Below are the code and all the weights of a small trained network. Each question names an input and a class and asks about switching units off, where a switched-off unit gives its printed mean instead of its output.

import numpy as np


def w(rows, s, z=0):
    codes = np.array(rows[::2]) - 128.0
    scale = np.full(codes.shape[1], s)
    scale[-1] = z or s
    return codes * scale


def f(y):
    return np.maximum(y, 0)


def log_softmax(a):
    a = a - a.max(-1, keepdims=True)
    return a - np.log(np.exp(a).sum(-1, keepdims=True))


def net(x, mask):
    res = np.array(x, float).reshape(1, 8) / 4 @ E
    y = f(res @ A[0][:, :-1].T + A[0][:, -1])
    res = res + np.where(mask, y, B[0][:, -1]) @ B[0][:, :-1]
    return log_softmax(res[-1] @ U[:, :-1].T + U[:, -1])


A, B = {}, {}
E = w([
[175,147,113,188,112],'x0',
[174,86,80,141,143],'x1',
[128,73,109,197,139],'x2',
[171,71,147,120,132],'x3',
[84,81,202,172,124],'x4',
[183,166,207,148,132],'x5',
[164,116,136,77,91],'x6',
[148,131,133,123,248],'x7',
],0.013)
A[0] = w([
[124,91,124,134,170,195],'n0',
[123,14,107,146,118,219],'n1',
[110,138,151,131,128,37],'n2',
[9,153,93,90,103,198],'n3',
[169,135,200,119,100,133],'n4',
[179,121,187,135,90,178],'n5',
[165,141,78,99,183,168],'n6',
[147,58,116,49,173,115],'n7',
[153,86,152,162,115,224],'n8',
[139,153,88,132,170,95],'n9',
[154,68,141,93,135,185],'n10',
[115,44,108,175,133,208],'n11',
[91,94,205,192,145,210],'n12',
[53,148,143,79,61,144],'n13',
[146,143,142,120,118,101],'n14',
[97,133,208,187,200,127],'n15',
[102,136,216,176,164,152],'n16',
[98,174,104,94,124,196],'n17',
[189,146,143,104,70,192],'n18',
[143,92,140,116,85,165],'n19',
[122,95,176,142,180,152],'n20',
[123,139,186,157,158,134],'n21',
[144,190,60,96,164,153],'n22',
[142,179,132,148,192,253],'n23',
[179,161,97,118,188,130],'n24',
[133,119,137,127,127,77],'n25',
[190,152,149,121,122,189],'n26',
[132,137,85,183,131,86],'n27',
],0.015,0.0046)
B[0] = w([
[90,153,115,119,167,191],'n0',
[72,161,130,187,139,227],'n1',
[139,107,118,116,124,143],'n2',
[85,73,88,101,83,246],'n3',
[159,162,162,109,110,201],'n4',
[170,195,155,130,115,204],'n5',
[123,46,183,138,184,214],'n6',
[5,144,190,95,162,208],'n7',
[126,183,117,154,131,195],'n8',
[142,94,133,155,148,177],'n9',
[76,170,176,133,130,185],'n10',
[91,163,80,198,128,217],'n11',
[154,180,77,114,127,245],'n12',
[116,91,125,97,60,235],'n13',
[145,121,139,142,120,148],'n14',
[143,165,43,55,155,249],'n15',
[157,164,72,75,130,235],'n16',
[118,37,149,106,103,197],'n17',
[162,145,197,139,103,208],'n18',
[109,173,151,147,100,179],'n19',
[88,169,116,70,149,208],'n20',
[161,146,102,94,131,198],'n21',
[156,29,141,123,137,218],'n22',
[183,86,105,90,152,229],'n23',
[167,84,154,143,182,210],'n24',
[128,124,144,133,144,131],'n25',
[165,118,179,114,142,193],'n26',
[156,110,104,195,137,168],'n27',
],0.012,0.014)
U = w([
[180,89,150,117,202,204],'0',
[213,214,218,117,60,160],'1',
[175,199,63,53,169,7],'2',
[141,174,73,214,101,8],'3',
[126,112,121,94,7,237],'4',
[71,182,149,132,161,123],'5',
],0.013,0.0019)

Each question gives the input, the list of numbers given to net, and the class t.
The units are the neurons (one row each of A and B). Each row of codes is followed by its name. A weight is (code - 128) times the scale printed after its matrix; where a second scale follows, it is the last column's (A, B and U).
mask holds one flag per neuron, in row order. A switched-off neuron (its flag False) gives its mean, the last column of its row in B, instead of its output. The means were averaged over made-up inputs and are rounded, as every weight is.
A unit's drop is (log p(t) with every unit on - log p(t) with that unit switched off) / (log p(t) with every unit on - log p(t) with every unit switched off).
The circuit of an input: a set's keep is (log p(t) with only the set's units on - log p(t) with every unit switched off) / (log p(t) with every unit on - log p(t) with every unit switched off). Starting from the 12 units with the biggest drops (on a tie, the unit counted first), units are removed one at a time, each time the one whose removal leaves the highest keep (on an exact tie, the one counted first), for as long as the keep stays at least 0.8.
units of the circuit, in order: the units of the circuit, biggest drop first
top k neurons: the k neurons with the biggest drops, biggest first
drop when u is switched off: that unit's drop, to one decimal
input [4,-3,6,0,3,-5,7,-7], class 3: units of the circuit, in order => [n1; n11]
input [-7,4,8,0,1,-7,-3,-5], class 3: units of the circuit, in order => [n11]
input [-2,8,0,-2,4,-5,1,-6], class 3: units of the circuit, in order => [n1; n11]
input [5,-7,-6,-2,-8,8,5,3], class 1: top 2 neurons => [n18; n4]
input [5,8,6,-1,5,-2,-2,7], class 2: top 2 neurons => [n15; n20]
input [0,6,-6,5,8,1,-7,-5], class 2: top 2 neurons => [n12; n16]
input [7,6,3,6,5,5,-3,-8], class 3: top 4 neurons => [n11; n1; n27; n8]
input [-3,7,3,4,6,2,-4,0], class 2: top 3 neurons => [n15; n12; n16]
input [-7,5,-5,4,8,7,-5,-5], class 2: top 3 neurons => [n15; n16; n12]
input [-8,2,3,-1,-7,-8,2,2], class 0: top 2 neurons => [n22; n6]
input [-2,2,7,-8,1,-8,7,-1], class 4: top 2 neurons => [n3; n13]
input [5,-4,0,-7,-1,3,3,-4], class 1: drop when n18 is switched off => 0.4
input [1,8,6,0,2,-6,-7,7], class 5: drop when n7 is switched off => 0.4
input [5,1,-6,-5,-6,3,3,-6], class 1: units of the circuit, in order => [n18]
input [4,1,-8,3,7,-4,8,5], class 5: drop when n7 is switched off => 0.8
